Below are the code and all the weights of a small trained network. Each question names an input and a class and asks about switching units off, where a switched-off unit gives its printed mean instead of its output.

import numpy as np


def w(rows, s, z=0):
    codes = np.array(rows[::2]) - 128.0
    scale = np.full(codes.shape[1], s)
    scale[-1] = z or s
    return codes * scale


def f(y):
    return y / 2 * (1 + np.tanh(0.7978845608 * (y + 0.044715 * y**3)))


def log_softmax(a):
    a = a - a.max(-1, keepdims=True)
    return a - np.log(np.exp(a).sum(-1, keepdims=True))


def net(x, mask):
    res = np.array(x, float).reshape(1, 8) / 4 @ E
    y = f(res @ A[0][:, :-1].T + A[0][:, -1])
    res = res + np.where(mask, y, B[0][:, -1]) @ B[0][:, :-1]
    return log_softmax(res[-1] @ U[:, :-1].T + U[:, -1])


A, B = {}, {}
E = w([
[161,123,123,138,121,137,67,147,183,60,189,104],'x0',
[80,129,114,167,88,117,60,158,80,226,42,150],'x1',
[120,133,113,143,117,134,156,191,102,10,85,107],'x2',
[161,119,155,139,245,133,117,127,183,164,255,121],'x3',
[120,128,152,174,170,120,191,167,165,87,51,227],'x4',
[137,110,187,238,48,118,183,234,140,153,194,127],'x5',
[133,128,129,115,131,133,211,174,180,156,65,105],'x6',
[139,116,159,162,144,126,195,227,211,37,119,238],'x7',
],0.0081)
A[0] = w([
[132,125,118,88,156,130,91,152,142,175,132,150,2],'N0',
[113,123,105,79,106,129,98,166,118,162,113,142,84],'N1',
[128,127,124,77,144,130,235,165,144,101,177,82,121],'N2',
[135,128,106,80,55,132,24,166,205,71,120,39,133],'N3',
[134,122,125,91,137,132,163,163,139,108,162,109,38],'N4',
[134,127,134,108,152,124,90,55,160,172,240,181,124],'N5',
[127,132,118,101,140,125,48,36,106,53,163,108,134],'N6',
[131,132,111,50,162,130,152,42,140,146,54,115,129],'N7',
[119,125,121,81,154,130,151,182,137,128,171,141,63],'N8',
[141,128,136,163,124,126,134,126,136,129,89,97,74],'N9',
[135,126,116,87,135,135,60,52,107,74,159,130,156],'N10',
[129,128,134,136,168,127,130,195,165,5,97,243,132],'N11',
[132,128,121,62,150,131,134,64,165,151,60,133,129],'N12',
[117,124,116,103,176,130,117,154,166,141,145,123,87],'N13',
[124,119,103,133,121,129,120,119,127,116,137,140,111],'N14',
[122,126,116,91,139,127,131,147,146,73,130,185,108],'N15',
[143,129,132,122,117,125,137,129,136,129,120,138,66],'N16',
[129,128,117,87,231,131,71,169,197,180,152,140,114],'N17',
[135,130,139,120,133,126,131,164,107,115,121,185,38],'N18',
[129,127,124,102,131,138,117,99,127,157,176,165,81],'N19',
[145,125,138,119,119,126,127,119,141,130,120,137,96],'N20',
[120,126,111,89,71,128,45,155,102,187,27,155,68],'N21',
[112,129,125,126,148,131,129,137,126,102,106,163,90],'N22',
[126,125,128,135,95,132,96,154,171,118,144,104,91],'N23',
[133,126,116,108,176,128,87,127,114,98,107,116,55],'N24',
[116,123,133,126,157,130,124,96,174,140,199,137,77],'N25',
[132,128,122,149,112,134,141,149,134,80,147,67,132],'N26',
[127,131,142,142,115,130,131,94,148,156,150,128,76],'N27',
[137,133,140,149,135,130,162,140,128,102,134,146,59],'N28',
[129,122,121,133,153,131,126,171,151,70,115,164,84],'N29',
],0.019,0.007)
B[0] = w([
[115,131,149,100,179,139,126,112,125,121,141,121,145],'N0',
[111,140,143,109,101,125,122,107,139,122,115,148,153],'N1',
[157,134,144,45,96,132,119,119,125,147,134,130,195],'N2',
[163,125,123,98,124,128,130,125,131,41,136,128,214],'N3',
[135,128,130,117,89,118,129,123,121,158,133,130,154],'N4',
[229,121,110,92,150,124,134,147,135,56,121,131,238],'N5',
[110,122,136,43,109,127,118,135,121,223,121,137,253],'N6',
[35,130,119,156,183,127,128,131,136,63,126,134,239],'N7',
[151,131,135,124,83,129,127,124,131,147,122,124,152],'N8',
[122,123,107,117,104,127,98,117,116,113,141,148,137],'N9',
[101,136,142,58,114,126,140,126,133,203,134,122,238],'N10',
[106,119,99,105,101,128,127,140,127,4,124,120,245],'N11',
[60,121,110,129,176,128,124,135,119,77,127,117,210],'N12',
[124,127,138,143,136,134,136,138,131,159,125,140,155],'N13',
[130,148,154,130,134,137,132,101,134,122,132,91,132],'N14',
[129,123,129,116,98,129,126,138,127,79,128,126,171],'N15',
[114,168,162,144,121,133,122,72,163,90,165,80,127],'N16',
[145,126,127,126,218,119,127,133,119,196,128,127,201],'N17',
[123,127,117,145,152,130,131,113,126,115,140,113,148],'N18',
[156,134,150,120,132,133,139,108,134,80,149,119,165],'N19',
[131,163,132,136,130,142,119,115,90,97,142,91,126],'N20',
[92,127,131,102,21,130,139,136,130,156,134,125,215],'N21',
[129,137,136,150,102,122,120,117,146,98,149,123,152],'N22',
[141,133,123,129,168,129,140,113,121,103,122,113,151],'N23',
[115,128,132,133,131,135,122,111,121,159,127,127,163],'N24',
[138,136,140,198,32,135,122,107,123,132,133,124,184],'N25',
[128,125,125,84,173,124,129,135,131,106,125,135,176],'N26',
[154,125,110,121,118,125,112,154,123,117,108,149,147],'N27',
[119,122,104,92,130,125,123,135,128,117,117,125,152],'N28',
[93,140,151,108,134,131,135,111,129,60,125,142,174],'N29',
],0.029,0.025)
U = w([
[135,102,160,66,107,127,131,146,129,84,178,115,254],'0',
[70,111,171,108,185,128,127,132,108,178,162,122,83],'1',
[132,162,199,254,127,191,124,30,177,75,164,65,57],'2',
[96,96,117,154,145,130,144,156,134,14,152,112,172],'3',
[246,110,185,170,159,131,130,139,129,147,183,127,70],'4',
[50,126,154,159,39,146,127,120,114,142,137,115,60],'5',
],0.0061,0.0075)

Each question gives the input, the list of numbers given to net, and the class t.
The units are the neurons (one row each of A and B). Each row of codes is followed by its name. A weight is (code - 128) times the scale printed after its matrix; where a second scale follows, it is the last column's (A, B and U).
mask holds one flag per neuron, in row order. A switched-off neuron (its flag False) gives its mean, the last column of its row in B, instead of its output. The means were averaged over made-up inputs and are rounded, as every weight is.
A unit's drop is (log p(t) with every unit on - log p(t) with that unit switched off) / (log p(t) with every unit on - log p(t) with every unit switched off).
The circuit of an input: a set's keep is (log p(t) with only the set's units on - log p(t) with every unit switched off) / (log p(t) with every unit on - log p(t) with every unit switched off). Starting from the 12 units with the biggest drops (on a tie, the unit counted first), units are removed one at a time, each time the one whose removal leaves the highest keep (on an exact tie, the one counted first), for as long as the keep stays at least 0.8.
circuit, biggest first: the units of the circuit, biggest drop first
unit that matters most: the unit with the biggest drop
top k neurons: the k neurons with the biggest drops, biggest first
drop of u: that unit's drop, to one decimal
input [7,5,-8,8,6,4,-6,4], class 4: unit that matters most -> N17
input [0,2,0,-3,-2,4,2,0], class 5: circuit, biggest first -> (N5, N11)
input [-7,-6,-8,-2,1,-8,0,-5], class 1: circuit, biggest first -> (N11, N3)
input [-7,1,-8,-1,-7,6,-8,7], class 4: top 2 neurons -> (N11, N7)
input [-4,7,-4,5,-2,-8,7,5], class 1: top 2 neurons -> (N17, N11)
input [5,3,4,-4,8,-2,-8,-7], class 5: top 2 neurons -> (N5, N21)
input [-4,2,7,-5,-8,4,1,7], class 3: top 3 neurons -> (N6, N10, N11)
input [6,-3,-3,6,0,-6,6,0], class 1: top 2 neurons -> (N17, N11)
input [-1,-5,-8,3,4,6,-2,7], class 3: top 3 neurons -> (N11, N6, N10)
input [-4,-4,3,4,6,1,8,7], class 3: top 2 neurons -> (N11, N6)
input [0,0,-2,6,3,8,-6,1], class 4: top 2 neurons -> (N7, N12)
input [-3,1,4,2,1,4,-4,-5], class 1: top 2 neurons -> (N11, N5)
input [-5,7,7,-8,-1,-2,5,5], class 5: top 3 neurons -> (N21, N5, N3)
input [-3,6,-6,4,2,-1,4,-2], class 1: top 3 neurons -> (N11, N17, N3)
input [-1,4,2,-7,-1,-5,-1,-7], class 5: circuit, biggest first -> (N21)
input [-7,3,3,1,-4,-1,-5,-4], class 5: top 2 neurons -> (N21, N17)
input [2,-1,2,-7,-3,-4,-5,-5], class 1: drop of N5 -> 0.2
input [6,1,0,2,1,4,4,1], class 3: drop of N6 -> 1.3
input [0,1,-5,-4,3,7,0,-4], class 5: drop of N5 -> 0.2
input [-1,-8,-3,1,8,-2,-7,6], class 3: circuit, biggest first -> (N11)
